Here is a tiny trained network, its code and every weight. The questions are about switching its units off for an input and a class, where a switched-off unit gives its printed mean instead of its output.

import numpy as np


def w(rows, s, z=0):
    codes = np.array(rows[::2]) - 128.0
    scale = np.full(codes.shape[1], s)
    scale[-1] = z or s
    return codes * scale


def f(y):
    return y / 2 * (1 + np.tanh(0.7978845608 * (y + 0.044715 * y**3)))


def log_softmax(a):
    a = a - a.max(-1, keepdims=True)
    return a - np.log(np.exp(a).sum(-1, keepdims=True))


def net(x, mask):
    res = np.array(x, float).reshape(1, 3) / 4 @ E
    y = f(res @ A[0][:, :-1].T + A[0][:, -1])
    res = res + np.where(mask, y, B[0][:, -1]) @ B[0][:, :-1]
    return log_softmax(res[-1] @ U[:, :-1].T + U[:, -1])


A, B = {}, {}
E = w([
[181,241,175,61,55,77,194],'x0',
[56,176,118,127,183,66,130],'x1',
[60,153,66,36,69,254,164],'x2',
],0.009)
A[0] = w([
[152,240,152,118,127,105,109,36],'n0',
[74,191,98,141,95,172,122,149],'n1',
[106,92,60,105,105,210,195,98],'n2',
[242,121,185,183,190,115,141,39],'n3',
[117,182,141,103,73,102,176,244],'n4',
[114,172,202,35,42,109,198,50],'n5',
[231,61,185,199,19,203,111,146],'n6',
[126,147,9,49,131,173,155,47],'n7',
[124,116,190,174,135,136,74,10],'n8',
[198,83,163,167,37,173,100,25],'n9',
[152,77,202,116,160,188,113,4],'n10',
[134,110,161,175,171,67,91,219],'n11',
[215,183,133,213,127,70,76,242],'n12',
[2,22,80,132,163,202,115,199],'n13',
[42,183,118,120,176,71,123,121],'n14',
[137,46,69,149,220,170,151,23],'n15',
],0.0092,0.0044)
B[0] = w([
[83,137,73,137,127,91,54,161],'n0',
[193,110,110,75,149,128,176,172],'n1',
[180,176,90,39,109,69,123,193],'n2',
[239,255,104,40,118,85,81,171],'n3',
[123,64,54,170,115,145,98,201],'n4',
[68,88,86,171,113,17,57,208],'n5',
[107,99,31,147,185,195,160,186],'n6',
[199,199,234,18,194,105,157,185],'n7',
[182,203,112,86,77,42,64,137],'n8',
[77,59,67,97,219,135,119,150],'n9',
[145,89,107,86,202,72,51,129],'n10',
[155,180,57,103,147,112,215,200],'n11',
[88,131,63,97,141,46,195,208],'n12',
[125,73,66,134,55,61,116,246],'n13',
[113,66,74,121,219,207,168,174],'n14',
[141,166,109,111,71,28,70,173],'n15',
],0.008,0.013)
U = w([
[185,225,145,61,132,39,101,118],'0',
[36,71,3,187,191,135,127,241],'1',
[57,120,42,225,45,20,1,5],'2',
[48,118,65,223,57,120,224,172],'3',
[26,178,236,200,119,238,184,4],'4',
],0.0073,0.0044)

Each question gives the input, the list of numbers given to net, and the class t.
The units are the neurons (one row each of A and B). Each row of codes is followed by its name. A weight is (code - 128) times the scale printed after its matrix; where a second scale follows, it is the last column's (A, B and U).
mask holds one flag per neuron, in row order. A switched-off neuron (its flag False) gives its mean, the last column of its row in B, instead of its output. The means were averaged over made-up inputs and are rounded, as every weight is.
A unit's drop is (log p(t) with every unit on - log p(t) with that unit switched off) / (log p(t) with every unit on - log p(t) with every unit switched off).
The circuit of an input: a set's keep is (log p(t) with only the set's units on - log p(t) with every unit switched off) / (log p(t) with every unit on - log p(t) with every unit switched off). Starting from the 12 units with the biggest drops (on a tie, the unit counted first), units are removed one at a time, each time the one whose removal leaves the highest keep (on an exact tie, the one counted first), for as long as the keep stays at least 0.8.
circuit, biggest first: the units of the circuit, biggest drop first
k most important neurons: the k neurons with the biggest drops, biggest first
drop of u: that unit's drop, to one decimal
input [1,5,-4], class 1: circuit, biggest first : [n14]
input [5,7,4], class 1: 2 most important neurons : [n14 n13]
input [0,7,-6], class 1: 2 most important neurons : [n14 n7]
input [-5,-3,2], class 2: circuit, biggest first : [n13 n15]
input [-2,-3,-4], class 0: 2 most important neurons : [n3 n4]
input [-4,-8,8], class 0: 2 most important neurons : [n7 n2]
input [6,6,2], class 1: 3 most important neurons : [n14 n13 n15]
input [4,-5,4], class 1: 2 most important neurons : [n6 n3]
input [7,-4,5], class 2: 2 most important neurons : [n5 n4]
input [-8,5,-3], class 2: 2 most important neurons : [n15 n13]
input [1,-3,6], class 0: 2 most important neurons : [n7 n2]
input [7,-6,5], class 2: 2 most important neurons : [n5 n4]
input [0,0,-3], class 3: 2 most important neurons : [n7 n2]
input [-8,4,7], class 2: circuit, biggest first : [n13]
input [2,-6,3], class 1: drop of n6 : 0.3
input [7,-3,-2], class 2: drop of n5 : 0.1
input [-7,-8,8], class 0: drop of n2 : 0.7
